Below is a small trained network, with its code and all its weights. Each question gives an input and a class and asks what happens when units are switched off, that is, made to give their printed mean instead of their output.

import numpy as np


def w(rows, s, z=0):
    codes = np.array(rows[::2]) - 128.0
    scale = np.full(codes.shape[1], s)
    scale[-1] = z or s
    return codes * scale


def norm(h):
    return h / np.sqrt((h * h).mean(-1, keepdims=True) + 1e-5)


def f(y):
    return np.maximum(y, 0)


def log_softmax(a):
    a = a - a.max(-1, keepdims=True)
    return a - np.log(np.exp(a).sum(-1, keepdims=True))


def net(x, mask):
    res = np.array(x, float).reshape(1, 2) / 4 @ E
    u = 0
    for l in range(2):
        y = f(norm(res) @ A[l][:, :-1].T + A[l][:, -1])
        res = res + np.where(mask[u : u + 4], y, B[l][:, -1]) @ B[l][:, :-1]
        u += 4
    return log_softmax(norm(res)[-1] @ U[:, :-1].T + U[:, -1])


A, B = {}, {}
E = w([
[137,254,136,129,225,237,188],'x0',
[211,166,141,148,7,75,179],'x1',
],0.0091)
A[0] = w([
[82,255,98,144,77,177,195,84],'0.n0',
[192,238,134,34,72,43,102,154],'0.n1',
[129,147,179,129,81,93,185,3],'0.n2',
[117,99,227,117,92,72,53,128],'0.n3',
],0.0051,0.0046)
B[0] = w([
[253,199,170,148,151,147,81,235],'0.n0',
[8,139,120,136,171,221,106,255],'0.n1',
[88,170,28,72,112,100,175,143],'0.n2',
[155,179,59,147,255,227,147,250],'0.n3',
],0.0077,0.0033)
A[1] = w([
[143,75,117,162,118,49,54,87],'1.n0',
[188,44,102,68,52,98,89,4],'1.n1',
[163,184,78,82,135,206,18,158],'1.n2',
[190,197,123,88,1,101,169,102],'1.n3',
],0.0097,0.0027)
B[1] = w([
[181,239,183,120,127,186,173,199],'1.n0',
[207,216,108,143,141,137,173,190],'1.n1',
[148,90,117,140,51,64,139,254],'1.n2',
[2,26,89,68,238,123,72,197],'1.n3',
],0.012,0.0085)
U = w([
[202,219,138,131,191,178,170,169],'0',
[7,39,70,37,218,158,81,152],'1',
[153,47,100,164,50,37,142,140],'2',
[79,105,211,87,94,136,120,1],'3',
[87,92,205,72,95,144,146,7],'4',
],0.014,0.0063)

Each question gives the input, the list of numbers given to net, and the class t.
The units are the neurons (one row each of A and B). Each row of codes is followed by its name. A weight is (code - 128) times the scale printed after its matrix; where a second scale follows, it is the last column's (A, B and U).
mask holds one flag per neuron, layer by layer. A switched-off neuron (its flag False) gives its mean, the last column of its row in B, instead of its output. The means were averaged over made-up inputs and are rounded, as every weight is.
A unit's drop is (log p(t) with every unit on - log p(t) with that unit switched off) / (log p(t) with every unit on - log p(t) with every unit switched off).
The circuit of an input: a set's keep is (log p(t) with only the set's units on - log p(t) with every unit switched off) / (log p(t) with every unit on - log p(t) with every unit switched off). Starting from all 8 units, units are removed one at a time, each time the one whose removal leaves the highest keep (on an exact tie, the one counted first), for as long as the keep stays at least 0.8.
units of the circuit, in order: the units of the circuit, biggest drop first
top k neurons: the k neurons with the biggest drops, biggest first
top k neurons in layer l: the k neurons of layer l with the biggest drops, biggest first
drop of u: that unit's drop, to one decimal
input [-3,-3], class 2: units of the circuit, in order -> [1.n3]
input [2,0], class 2: units of the circuit, in order -> [1.n2; 1.n0]
input [-2,-3], class 2: top 3 neurons -> [1.n3; 0.n1; 0.n3]
input [-3,-1], class 2: top 4 neurons -> [0.n3; 1.n3; 1.n1; 1.n2]
input [-7,7], class 0: top 2 neurons in layer 1 -> [1.n1; 1.n0]
input [0,-3], class 2: top 2 neurons -> [1.n3; 0.n1]
input [-4,4], class 0: top 2 neurons -> [1.n1; 1.n0]
input [-4,-3], class 0: top 2 neurons -> [0.n1; 1.n3]
input [1,4], class 1: top 2 neurons -> [1.n3; 0.n3]
input [-5,-4], class 0: top 3 neurons -> [0.n1; 1.n0; 1.n3]
input [-2,-2], class 2: top 2 neurons -> [0.n3; 1.n3]
input [1,-1], class 2: drop of 1.n3 -> 0.0
input [0,7], class 1: drop of 1.n3 -> 0.2
input [1,1], class 2: drop of 1.n2 -> 0.4
input [2,-1], class 2: top neuron -> [1.n2]
